Here is a tiny trained network, its code and every weight. The questions are about switching its units off for an input and a class, where a switched-off unit gives its printed mean instead of its output.

import numpy as np


def w(rows, s, z=0):
    codes = np.array(rows[::2]) - 128.0
    scale = np.full(codes.shape[1], s)
    scale[-1] = z or s
    return codes * scale


def norm(h):
    return h / np.sqrt((h * h).mean(-1, keepdims=True) + 1e-5)


def f(y):
    return np.maximum(y, 0)


def log_softmax(a):
    a = a - a.max(-1, keepdims=True)
    return a - np.log(np.exp(a).sum(-1, keepdims=True))


def net(x, mask):
    res = np.array(x, float).reshape(1, 7) / 4 @ E
    u = 0
    for l in range(4):
        y = f(norm(res) @ A[l][:, :-1].T + A[l][:, -1])
        res = res + np.where(mask[u : u + 8], y, B[l][:, -1]) @ B[l][:, :-1]
        u += 8
    return log_softmax(norm(res)[-1] @ U[:, :-1].T + U[:, -1])


A, B = {}, {}
E = w([
[135,160,145,143,142,105,110],'x0',
[33,117,2,113,153,72,57],'x1',
[137,142,135,132,132,119,112],'x2',
[123,120,122,122,124,137,139],'x3',
[44,83,250,95,112,92,68],'x4',
[139,90,88,19,225,35,164],'x5',
[111,99,128,173,79,29,172],'x6',
],0.0063)
A[0] = w([
[219,151,231,88,132,142,251,70],'0.n0',
[214,117,79,147,98,143,136,107],'0.n1',
[109,95,169,81,70,125,79,85],'0.n2',
[115,102,90,107,173,132,122,253],'0.n3',
[151,37,124,228,76,99,116,109],'0.n4',
[142,120,111,179,154,49,174,101],'0.n5',
[112,169,169,110,208,195,148,91],'0.n6',
[204,123,163,126,66,2,139,67],'0.n7',
],0.0079,0.0044)
B[0] = w([
[176,55,88,151,31,75,42,243],'0.n0',
[165,205,168,138,132,101,173,185],'0.n1',
[170,137,254,172,189,83,139,186],'0.n2',
[164,205,124,139,118,91,102,255],'0.n3',
[72,161,135,41,108,178,135,198],'0.n4',
[44,117,175,115,121,123,171,183],'0.n5',
[98,171,65,25,41,90,140,183],'0.n6',
[126,157,39,47,81,113,169,192],'0.n7',
],0.0079,0.0053)
A[1] = w([
[187,61,196,151,154,91,91,4],'1.n0',
[81,141,139,236,98,187,150,126],'1.n1',
[117,102,127,191,105,117,165,149],'1.n2',
[101,173,165,89,145,96,113,51],'1.n3',
[150,184,146,43,152,217,35,106],'1.n4',
[160,200,148,102,158,110,82,220],'1.n5',
[94,2,196,103,187,162,53,111],'1.n6',
[45,132,33,117,206,132,94,215],'1.n7',
],0.0089,0.0018)
B[1] = w([
[107,49,109,166,147,132,201,169],'1.n0',
[39,178,220,116,186,143,40,194],'1.n1',
[156,190,84,114,137,133,92,155],'1.n2',
[128,27,204,171,149,178,197,215],'1.n3',
[155,108,188,38,27,80,122,244],'1.n4',
[87,70,77,119,98,159,219,251],'1.n5',
[109,138,148,184,127,56,180,190],'1.n6',
[214,138,162,144,1,115,45,255],'1.n7',
],0.0067,0.0051)
A[2] = w([
[157,76,146,116,15,43,70,253],'2.n0',
[138,215,141,70,100,96,135,145],'2.n1',
[187,33,89,28,200,61,187,40],'2.n2',
[164,71,88,73,189,130,134,36],'2.n3',
[47,137,154,130,112,101,168,99],'2.n4',
[94,158,98,145,173,79,2,178],'2.n5',
[195,87,105,155,131,76,94,178],'2.n6',
[124,134,169,147,129,212,87,49],'2.n7',
],0.0084,0.0014)
B[2] = w([
[128,98,138,146,104,160,78,253],'2.n0',
[62,107,98,85,162,182,157,177],'2.n1',
[54,153,183,131,133,202,15,169],'2.n2',
[135,252,173,105,202,39,23,134],'2.n3',
[128,72,69,73,69,106,196,161],'2.n4',
[254,73,140,190,93,124,112,143],'2.n5',
[86,153,128,216,216,161,111,158],'2.n6',
[94,186,105,106,157,90,6,142],'2.n7',
],0.0084,0.015)
A[3] = w([
[202,175,20,145,183,149,170,225],'3.n0',
[144,194,100,183,178,179,167,141],'3.n1',
[71,161,132,200,140,167,74,89],'3.n2',
[144,115,137,91,159,28,95,223],'3.n3',
[127,2,211,182,129,153,61,249],'3.n4',
[139,127,187,130,89,130,111,174],'3.n5',
[69,144,56,211,196,65,173,147],'3.n6',
[140,121,82,89,116,236,72,236],'3.n7',
],0.0077,0.0018)
B[3] = w([
[212,83,235,145,138,107,202,147],'3.n0',
[103,81,200,87,173,91,215,138],'3.n1',
[62,79,152,86,222,149,135,165],'3.n2',
[196,231,254,138,163,143,84,146],'3.n3',
[176,187,39,131,160,140,222,248],'3.n4',
[164,116,23,156,247,136,114,186],'3.n5',
[100,45,131,125,67,120,153,135],'3.n6',
[68,98,103,162,144,76,201,214],'3.n7',
],0.0087,0.011)
U = w([
[221,117,91,187,101,146,81,139],'0',
[66,189,169,107,196,156,70,140],'1',
[109,108,89,93,136,160,183,245],'2',
[133,143,124,14,9,115,147,86],'3',
[167,137,203,128,153,95,225,2],'4',
[109,128,87,104,138,152,174,123],'5',
],0.011,0.0021)

Each question gives the input, the list of numbers given to net, and the class t.
The units are the neurons (one row each of A and B). Each row of codes is followed by its name. A weight is (code - 128) times the scale printed after its matrix; where a second scale follows, it is the last column's (A, B and U).
mask holds one flag per neuron, layer by layer. A switched-off neuron (its flag False) gives its mean, the last column of its row in B, instead of its output. The means were averaged over made-up inputs and are rounded, as every weight is.
A unit's drop is (log p(t) with every unit on - log p(t) with that unit switched off) / (log p(t) with every unit on - log p(t) with every unit switched off).
The circuit of an input: a set's keep is (log p(t) with only the set's units on - log p(t) with every unit switched off) / (log p(t) with every unit on - log p(t) with every unit switched off). Starting from the 12 units with the biggest drops (on a tie, the unit counted first), units are removed one at a time, each time the one whose removal leaves the highest keep (on an exact tie, the one counted first), for as long as the keep stays at least 0.8.
units of the circuit, in order: the units of the circuit, biggest drop first
unit that matters most: the unit with the biggest drop
top k neurons: the k neurons with the biggest drops, biggest first
top k neurons in layer l: the k neurons of layer l with the biggest drops, biggest first
input [3,-5,6,3,-3,2,8], class 3: units of the circuit, in order => (0.n7; 3.n4)
input [4,-3,-2,-8,-7,3,-7], class 3: unit that matters most => 0.n6
input [0,2,5,-6,4,7,-8], class 3: top 2 neurons => (1.n4; 0.n6)
input [-3,-3,-7,-7,-3,3,8], class 3: units of the circuit, in order => (0.n7; 3.n4)
input [-3,-4,1,-6,2,-7,1], class 1: units of the circuit, in order => (1.n1; 2.n7)
input [-2,6,-1,-2,3,5,1], class 0: top 3 neurons => (1.n7; 2.n5; 0.n1)
input [6,1,-2,5,-4,8,-2], class 1: top 2 neurons => (2.n2; 2.n3)
input [-2,7,-2,1,0,5,-8], class 3: top 3 neurons in layer 1 => (1.n7; 1.n4; 1.n5)
input [1,8,-5,5,-4,4,8], class 0: top 4 neurons => (1.n7; 2.n5; 1.n5; 0.n6)
input [0,7,-3,0,-6,1,-6], class 0: top 2 neurons in layer 2 => (2.n5; 2.n4)
input [5,-2,-3,0,-7,3,-7], class 3: units of the circuit, in order => (1.n4; 3.n4)
input [-3,-5,4,3,5,4,-8], class 3: top 2 neurons in layer 1 => (1.n4; 1.n5)
input [-6,6,-3,1,-1,-6,1], class 0: units of the circuit, in order => (2.n5; 1.n5)
input [-1,-7,5,4,3,-8,-2], class 1: top 2 neurons => (1.n1; 2.n7)
input [5,2,4,1,0,5,-1], class 1: top 2 neurons => (2.n2; 0.n4)
input [6,2,6,6,-7,-4,1], class 4: top neuron => (3.n0)
input [3,0,3,8,7,-4,2], class 4: units of the circuit, in order => (0.n2; 2.n2)
input [1,-1,0,6,5,4,-2], class 4: top 2 neurons in layer 3 => (3.n3; 3.n2)
input [1,5,4,0,-7,-6,0], class 4: top 4 neurons => (0.n1; 2.n0; 2.n2; 3.n0)
input [-6,-1,4,-6,-6,-5,-8], class 3: units of the circuit, in order => (1.n4)
input [0,7,-5,4,8,-5,7], class 4: top 2 neurons in layer 3 => (3.n3; 3.n4)
input [1,5,0,5,2,8,8], class 1: units of the circuit, in order => (2.n2; 3.n3)
input [-6,-1,5,8,7,6,-3], class 4: top 2 neurons in layer 0 => (0.n2; 0.n7)
input [0,3,0,-3,-1,-5,3], class 1: top 4 neurons in layer 0 => (0.n0; 0.n6; 0.n7; 0.n3)
